Each row of numbers belongs to one of the things below and depends on some of the facts about them. Some rows are named. Which thing is each other row?

Known rows:
[ -3  12  17  10   7  11  -6  11  -2  -4 -26  10  -2   2 -15  -7  27   4
   6  -4  13  -5  18  -5  -1 -14 -16  28   1] -> K_405
[  4  40  -3  -6   5   2  -9   8  -5  -1   5   6  -7   8 -11   3  -6   9
   1   0   2 -13   0   5   4   5  -5  -9   4] -> K_574
[  1  36  -3  -7   2  11  -6   4  -5   4   7   0  -7   2 -15  -2  -2   4
  -2   3  -3  -7  -7   5   3   5  -2  -6   2] -> K_832
[ 10  14   9 -27  -7 -50 -46 -39 -14 -23 -10  19  35 -32  29   6   8 -43
  -1   6  22  14 -32  -4   6 -47  90 -42 -23] -> K_33
[-12 -46  -5  -9  11  14   0 -10  13  -2  -2  -3 -14  -5  -5  -3 -22  -6
  -1  -3  -4  19  -9  -3   3   1  -5  -4  -3] -> K_714
[ -9 -41  -6  -2   9  17   4  -7  16  -7   2  -2 -15  -9   4  -1 -28  -7
   1   1 -15  23 -11  -3   1   2  11  -1   1] -> K_680
[  1  37  -3  -7   2  11  -7   5  -5   4   8   1  -8   3 -16  -2  -3   4
  -2   3  -4  -8  -7   5   3   5  -2  -7   2] -> K_629
[  7  69 -10  -2  -3  21  -1   6   0   2  11   3  -8   7 -11  -3  -5  -8
  -1   5 -24  -4 -19   8   2  13  18  -5  10] -> K_690
[ -5  -4  11   4  -5   6   1  -1  -2   5 -16   4  -3  -9 -16  -2  32  -3
   1  -3  -6   0  11  -6  -1 -12  -6   9  -2] -> K_64
[ 12 -25 -25   8  -2  -2   7   0  -6   2  12 -10   7  -5   9  -5   4   1
  -5   5   2  20  -1   2   0   8  12  13   1] -> K_800
[ -3  10  13  -3   7 -16  14   4   2   5  -8  -1   3  15  20   0  -6   6
 -10   0  20  -9   6   4  -3   4   0  -5   1] -> K_521
[-12 -45  -5  -9  11  14   0 -10  12  -2  -3  -3 -14  -6  -6  -3 -23  -6
  -1  -3  -4  19  -9  -3   3   1  -6  -4  -3] -> K_662
[ -4  -3   8   3  -3   4   2  -1  -2   5 -13   3  -2  -7 -13  -2  26  -1
   0  -3  -4   1   9  -4  -1  -9  -5   7  -2] -> K_776
[ -6   7  14  -5   3  -8  17   1   1  10  -6  -6   3   9  16  -5  -3   1
 -15   3  15  -3  -1   4  -4   4   4  -4  -1] -> K_465
[  1  12   5   3  18   2  -5  15   0  -7 -12   5   0  15   2  -6  -7  10
   3  -2  28  -4  10   2   2   0 -13  18   3] -> K_176
[  8 -39 -26  -5  -4 -15  16  -7  -8  15   9  -8  -3  -9   1   3  15   7
 -10  -1  -6  15   7   1   2   8   5 -13  -1] -> K_72
[ -4  20  16   3   0  -7  28   4   7   8  -2  -6   5  10  31  -6  -8  -5
 -17   8   5   1  -7   5  -8   8  25   0   4] -> K_589
[-1 -5 -1 -2  5 -3  2  1 -1  2 -4  0 -2  3 -1 -1  1  4 -3 -2  7  1  4  1
  1  2 -5 -1  0] -> K_753

Facts:
π: uses; σ: refers to; ρ: is directly part of
(K_121, π, K_941); (K_121, π, K_72); (K_157, π, K_901); (K_192, π, K_114)
(K_212, π, K_865); (K_229, π, K_988); (K_237, π, K_208); (K_237, π, K_333)
(K_240, π, K_343); (K_267, π, K_275); (K_294, π, K_589); (K_294, π, K_494)
(K_315, π, K_603); (K_333, π, K_708); (K_333, π, K_208); (K_343, π, K_208)
(K_343, π, K_237); (K_353, π, K_415); (K_354, π, K_776); (K_399, π, K_518)
(K_414, π, K_412); (K_45, π, K_189); (K_461, π, K_716); (K_461, π, K_429)
(K_480, π, K_412); (K_480, π, K_609); (K_589, π, K_931); (K_591, π, K_930)
(K_603, π, K_114); (K_609, π, K_916); (K_617, π, K_97); (K_645, π, K_119)
(K_656, π, K_76); (K_659, π, K_458); (K_680, π, K_714); (K_690, π, K_591)
(K_690, π, K_930); (K_690, π, K_784); (K_708, π, K_237); (K_716, π, K_429)
(K_797, π, K_212); (K_800, π, K_694); (K_85, π, K_45); (K_85, π, K_189)
(K_853, π, K_399); (K_857, π, K_550); (K_876, π, K_461); (K_934, π, K_820)
(K_988, π, K_359); (K_121, σ, K_890); (K_157, σ, K_11); (K_192, σ, K_769)
(K_231, σ, K_223); (K_237, σ, K_645); (K_240, σ, K_934); (K_253, σ, K_11)
(K_33, σ, K_645); (K_353, σ, K_405); (K_399, σ, K_603); (K_412, σ, K_176)
(K_461, σ, K_45); (K_664, σ, K_853); (K_716, σ, K_645); (K_72, σ, K_865)
(K_747, σ, K_549); (K_880, σ, K_552); (K_901, σ, K_11); (K_931, σ, K_769)
(K_934, σ, K_769); (K_97, σ, K_321); (K_11, ρ, K_574); (K_114, ρ, K_729)
(K_119, ρ, K_825); (K_121, ρ, K_842); (K_152, ρ, K_499); (K_157, ρ, K_918)
(K_169, ρ, K_791); (K_189, ρ, K_201); (K_192, ρ, K_729); (K_201, ρ, K_74)
(K_208, ρ, K_405); (K_212, ρ, K_552); (K_223, ρ, K_918); (K_229, ρ, K_406)
(K_231, ρ, K_918); (K_237, ρ, K_405); (K_240, ρ, K_405); (K_25, ρ, K_614)
(K_253, ρ, K_614); (K_267, ρ, K_888); (K_275, ρ, K_888); (K_294, ρ, K_463)
(K_295, ρ, K_549); (K_315, ρ, K_729); (K_318, ρ, K_176); (K_321, ρ, K_84)
(K_323, ρ, K_463); (K_33, ρ, K_883); (K_333, ρ, K_405); (K_343, ρ, K_405)
(K_353, ρ, K_585); (K_354, ρ, K_888); (K_359, ρ, K_406); (K_377, ρ, K_678)
(K_398, ρ, K_842); (K_399, ρ, K_318); (K_405, ρ, K_888); (K_406, ρ, K_574)
(K_412, ρ, K_890); (K_414, ρ, K_890); (K_415, ρ, K_585); (K_427, ρ, K_84)
(K_429, ρ, K_513); (K_45, ρ, K_201); (K_458, ρ, K_888); (K_461, ρ, K_513)
(K_463, ρ, K_521); (K_465, ρ, K_826); (K_480, ρ, K_890); (K_494, ρ, K_463)
(K_499, ρ, K_574); (K_513, ρ, K_888); (K_518, ρ, K_318); (K_526, ρ, K_6)
(K_549, ρ, K_574); (K_550, ρ, K_678); (K_552, ρ, K_574); (K_562, ρ, K_825)
(K_566, ρ, K_888); (K_585, ρ, K_84); (K_589, ρ, K_463); (K_591, ρ, K_406)
(K_6, ρ, K_521); (K_603, ρ, K_729); (K_609, ρ, K_890); (K_614, ρ, K_74)
(K_617, ρ, K_405); (K_629, ρ, K_11); (K_64, ρ, K_513); (K_645, ρ, K_825)
(K_651, ρ, K_729); (K_656, ρ, K_6); (K_659, ρ, K_888); (K_662, ρ, K_890)
(K_664, ρ, K_842); (K_680, ρ, K_890); (K_685, ρ, K_427); (K_690, ρ, K_406)
(K_692, ρ, K_406); (K_694, ρ, K_398); (K_70, ρ, K_709); (K_705, ρ, K_769)
(K_708, ρ, K_405); (K_714, ρ, K_890); (K_716, ρ, K_513); (K_72, ρ, K_842)
(K_737, ρ, K_521); (K_747, ρ, K_406); (K_753, ρ, K_70); (K_76, ρ, K_6)
(K_769, ρ, K_574); (K_776, ρ, K_888); (K_784, ρ, K_406); (K_791, ρ, K_842)
(K_797, ρ, K_552); (K_800, ρ, K_398); (K_820, ρ, K_513); (K_825, ρ, K_842)
(K_826, ρ, K_521); (K_832, ρ, K_574); (K_85, ρ, K_201); (K_853, ρ, K_318)
(K_857, ρ, K_678); (K_865, ρ, K_552); (K_876, ρ, K_513); (K_880, ρ, K_883)
(K_883, ρ, K_678); (K_890, ρ, K_729); (K_901, ρ, K_918); (K_916, ρ, K_890)
(K_918, ρ, K_888); (K_924, ρ, K_398); (K_930, ρ, K_406); (K_931, ρ, K_463)
(K_934, ρ, K_513); (K_941, ρ, K_842); (K_962, ρ, K_842); (K_968, ρ, K_883)
(K_97, ρ, K_405); (K_988, ρ, K_406)

Which thing is each row?
No name comes twice in this set of rows, the named rows included.
[ -8 -30  -3  -7   9   8   1  -6   7   0  -3  -2  -9  -3  -3  -3 -12  -3
  -2  -2   1  12  -4  -1   2   1  -4  -2  -2]	K_651
[-11 -29   1  -4  25  18  -8   3  13 -12 -11   2 -13   6  -3  -8 -31   1
   4  -3  17  15  -2  -1   4   0 -14  14   0]	K_890
[ -6   9  15   8   5  18  -4   9  -2   0 -22   4  -2  -2 -17 -11  24  -1
   1   0  11   1  10  -4  -1 -12 -12  29  -1]	K_223
[ -4  14  15   2   0  -6  24   4   5   6  -2  -6   4   8  27  -4  -9  -2
 -14   7   5   0  -4   4  -7   5  21   0   3]	K_656
[  0  55   1  -2  11  25 -12  14  -5   0   1   2  -6  11 -21 -11  -6   3
  -2   5  11  -6  -9   7   3   6  -6  13   4]	K_865
[  4  59  -4  -8   3  11 -12   9  -7   2  12   5  -9   7 -20   2  -7   8
   1   2  -4 -16  -7   7   4   7  -2 -12   4]	K_406
[ -5 -26  -3  -6  12  -1  -1  -3   7  -5  -5   3  -9   2   1   2 -17   3
   3  -5   6   6   2  -2   3   1  -8  -5   0]	K_729
[  2  40 -12 -14  -6   8   4  -1  -8  15  16   0 -18  -7 -23   6   5   7
  -7   3 -26  -8  -9   6   4  10   9 -31   3]	K_747
[ -2   7   4   2  15   9  -3  11   0  -3 -11   1  -1  10  -2  -9  -4   5
  -2   0  24   2   5   2   1   0 -11  20   1]	K_321
[ -4 -20   2  -2  -9  -6  15  -7  -2  13 -11   4 -11 -16 -14   7  36   3
  -3  -5 -22   2  15  -6  -1  -8   3 -13   0]	K_231

The same things again, as new rows of numbers:
Known rows:
[ 11  44  -5  20  -2  11 -21   6  10  11  57 -17  17  -9  -9] -> K_888
[ 11  30 -20  31   5  22  23  -9  -6 -14  15 -31   9   0 -21] -> K_988
[  4  31 -22  22   1  23   2   6   8  -2  20 -11   9   6 -19] -> K_656
[ -2  14  -2  24  21  62  64  35 -12 -16  55  22  11 -11  -7] -> K_192
[ 12  45 -11  20  -2  -5  -6   1  16   6  67 -16  15  -6 -11] -> K_405
[ 12  30 -18  24   4  39   3  -7 -12  -8   7 -34   6  -4 -20] -> K_747
[  8  31 -26  31   1  21   3   0   3   5  18  -9  10   7 -14] -> K_589
[ 13  36 -13  22  -2  37 -12   6   2  20  33 -19   8  -4 -17] -> K_231
[  7  34 -23  16   9   9 -31   5  -1  -4   9  -1  14  12  -9] -> K_791
[  5  35 -25  19   5  -4   9 -14  -3 -33  25 -30  13  -3 -10] -> K_552
[ -1  19 -45  16  -9   7  28  18  -9  37  17 -24   6 -11 -15] -> K_916
[ 13  30 -28  29   8  17  -1  -1  -3  15  10  -5   9  12 -15] -> K_694
[  1  22  25   4  44  53  44  21  -4  16  73   7 -11 -13  -9] -> K_240
[  3  36   0   6  20  22   7  -8  22  31  41 -28 -15   0 -17] -> K_343
[ 12  36 -22  27   0   4  19  -2  13   9  47 -15   8   3 -19] -> K_223
[ -7  20 -38   7 -11  13  24  28  -1  22  18 -23   6 -10 -23] -> K_414
[  5  36  -2  10  20  20   7 -11  19  35  41 -28 -15  -1 -15] -> K_708
[  9  31 -20  27   5  20  16  -7  -5 -10  16 -27   9  -1 -18] -> K_832

Rows to name:
No name comes twice in this set of rows, the named rows included.
[ 14  30 -23  34   6  20  24 -14 -10  -7  14 -31   9  -1 -18]	K_359
[  7  22  11  23  29  36  65  32 -10  -9  85  22  14 -11 -12]	K_934
[  5  31 -27  22   0   8  18   1  13 -10  30 -12   8   9 -21]	K_853
[  0  20  -4  23  37  -7  87   9 -20 -54  74  13  18 -11   0]	K_769
[  3  29 -37  30  -7  15  37  -1  17  -4  28 -12   7   5 -15]	K_603
[  4  31 -21  23   0  25   1   7  10  -6  20  -8  10   8 -20]	K_294
[  6  32 -19  17  -2  40 -16   8   2   2  15 -16   7   2 -18]	K_353
[  8  31 -19  16   4  40 -24  12   2   2   5  -7   8  12 -23]	K_121
[  2  24 -37  36  -9  26  29  -2   5  18  22 -15   2  -2  -9]	K_714
[  7  31 -21  21   6  21  -4   8   6   0  11  -5  10  14 -22]	K_800
[  7  31 -17  24   3  24  12  -1   1 -17  19 -24  10   1 -22]	K_797
[  7  33   0  35 -12  35 -40  -7  -8  15  54 -10  -7   1 -25]	K_461
[ 23  34 -33  34  13  25  46  -9  -2  -4   1 -35  23  -3  -9]	K_930

